Below is a small trained network, with its code and all its weights. Each question gives an input and a class and asks what happens when units are switched off, that is, made to give their printed mean instead of their output.

import numpy as np


def w(rows, s, z=0):
    codes = np.array(rows[::2]) - 128.0
    scale = np.full(codes.shape[1], s)
    scale[-1] = z or s
    return codes * scale


def norm(h):
    return h / np.sqrt((h * h).mean(-1, keepdims=True) + 1e-5)


def f(y):
    return np.maximum(y, 0)


def log_softmax(a):
    a = a - a.max(-1, keepdims=True)
    return a - np.log(np.exp(a).sum(-1, keepdims=True))


def net(x, mask):
    res = np.array(x, float).reshape(1, 2) / 4 @ E
    u = 0
    for l in range(2):
        y = f(norm(res) @ A[l][:, :-1].T + A[l][:, -1])
        res = res + np.where(mask[u : u + 8], y, B[l][:, -1]) @ B[l][:, :-1]
        u += 8
    return log_softmax(norm(res)[-1] @ U[:, :-1].T + U[:, -1])


A, B = {}, {}
E = w([
[200,212,175,179,29,136,154],'x0',
[182,128,3,143,119,52,104],'x1',
],0.011)
A[0] = w([
[141,131,57,158,186,157,88,21],'0.n0',
[139,45,81,210,103,222,108,62],'0.n1',
[213,121,84,156,98,144,89,3],'0.n2',
[186,66,75,195,140,66,187,55],'0.n3',
[106,149,198,215,80,190,54,64],'0.n4',
[137,108,121,115,253,166,187,180],'0.n5',
[165,194,152,218,129,230,136,134],'0.n6',
[116,163,91,60,89,177,48,13],'0.n7',
],0.0067,0.0034)
B[0] = w([
[55,118,216,127,46,76,134,179],'0.n0',
[134,89,111,132,60,115,78,128],'0.n1',
[89,59,155,81,131,106,104,185],'0.n2',
[152,254,68,112,248,226,168,217],'0.n3',
[132,123,55,207,174,132,105,219],'0.n4',
[244,211,93,45,98,150,91,252],'0.n5',
[129,118,90,10,112,118,64,249],'0.n6',
[137,106,206,131,82,95,107,128],'0.n7',
],0.0074,0.0045)
A[1] = w([
[135,101,77,215,128,80,135,31],'1.n0',
[49,90,214,143,119,212,160,161],'1.n1',
[123,93,62,147,106,79,114,100],'1.n2',
[57,63,103,92,208,120,150,12],'1.n3',
[175,99,122,182,156,37,154,140],'1.n4',
[145,175,144,198,10,131,182,100],'1.n5',
[130,193,89,100,124,145,95,90],'1.n6',
[92,35,84,120,138,166,94,2],'1.n7',
],0.013,0.0029)
B[1] = w([
[99,138,95,200,177,230,180,156],'1.n0',
[98,164,26,229,142,155,183,204],'1.n1',
[118,132,149,161,157,253,217,189],'1.n2',
[215,72,137,92,49,79,103,205],'1.n3',
[128,109,109,207,100,150,115,161],'1.n4',
[210,29,124,11,165,110,99,203],'1.n5',
[48,141,186,155,95,100,105,255],'1.n6',
[195,169,203,85,113,94,98,170],'1.n7',
],0.011,0.0096)
U = w([
[225,32,126,6,84,128,70,176],'0',
[125,152,28,205,137,206,163,222],'1',
[23,183,205,103,90,118,74,120],'2',
[126,68,159,155,167,58,182,26],'3',
[123,81,180,137,219,72,178,4],'4',
[125,74,152,162,167,51,150,20],'5',
[108,70,134,138,162,39,177,3],'6',
],0.016,0.0062)

Each question gives the input, the list of numbers given to net, and the class t.
The units are the neurons (one row each of A and B). Each row of codes is followed by its name. A weight is (code - 128) times the scale printed after its matrix; where a second scale follows, it is the last column's (A, B and U).
mask holds one flag per neuron, layer by layer. A switched-off neuron (its flag False) gives its mean, the last column of its row in B, instead of its output. The means were averaged over made-up inputs and are rounded, as every weight is.
A unit's drop is (log p(t) with every unit on - log p(t) with that unit switched off) / (log p(t) with every unit on - log p(t) with every unit switched off).
The circuit of an input: a set's keep is (log p(t) with only the set's units on - log p(t) with every unit switched off) / (log p(t) with every unit on - log p(t) with every unit switched off). Starting from the 12 units with the biggest drops (on a tie, the unit counted first), units are removed one at a time, each time the one whose removal leaves the highest keep (on an exact tie, the one counted first), for as long as the keep stays at least 0.8.
circuit, biggest first: the units of the circuit, biggest drop first
unit that matters most: the unit with the biggest drop
top k neurons: the k neurons with the biggest drops, biggest first
k most important neurons of layer l: the k neurons of layer l with the biggest drops, biggest first
drop when u is switched off: that unit's drop, to one decimal
input [-4,5], class 1: circuit, biggest first	1.n2
input [1,3], class 2: 3 most important neurons of layer 0	0.n3, 0.n4, 0.n2
input [-7,8], class 1: top 4 neurons	1.n2, 1.n5, 0.n6, 1.n0
input [0,1], class 2: top 2 neurons	0.n3, 1.n5
input [-2,-2], class 2: top 2 neurons	0.n5, 1.n5
input [2,3], class 2: top 3 neurons	0.n3, 0.n4, 1.n6
input [0,3], class 2: top 2 neurons	0.n3, 0.n4
input [-3,0], class 2: 2 most important neurons of layer 1	1.n5, 1.n3
input [7,7], class 0: 2 most important neurons of layer 1	1.n5, 1.n1
input [0,-4], class 1: top 2 neurons	1.n1, 0.n3
input [-1,-4], class 1: top 2 neurons	1.n1, 0.n3
input [8,-4], class 0: drop when 1.n2 is switched off	0.0
input [4,-7], class 1: drop when 1.n1 is switched off	2.4
input [1,-6], class 1: drop when 1.n1 is switched off	0.4
input [2,-1], class 2: unit that matters most	0.n6
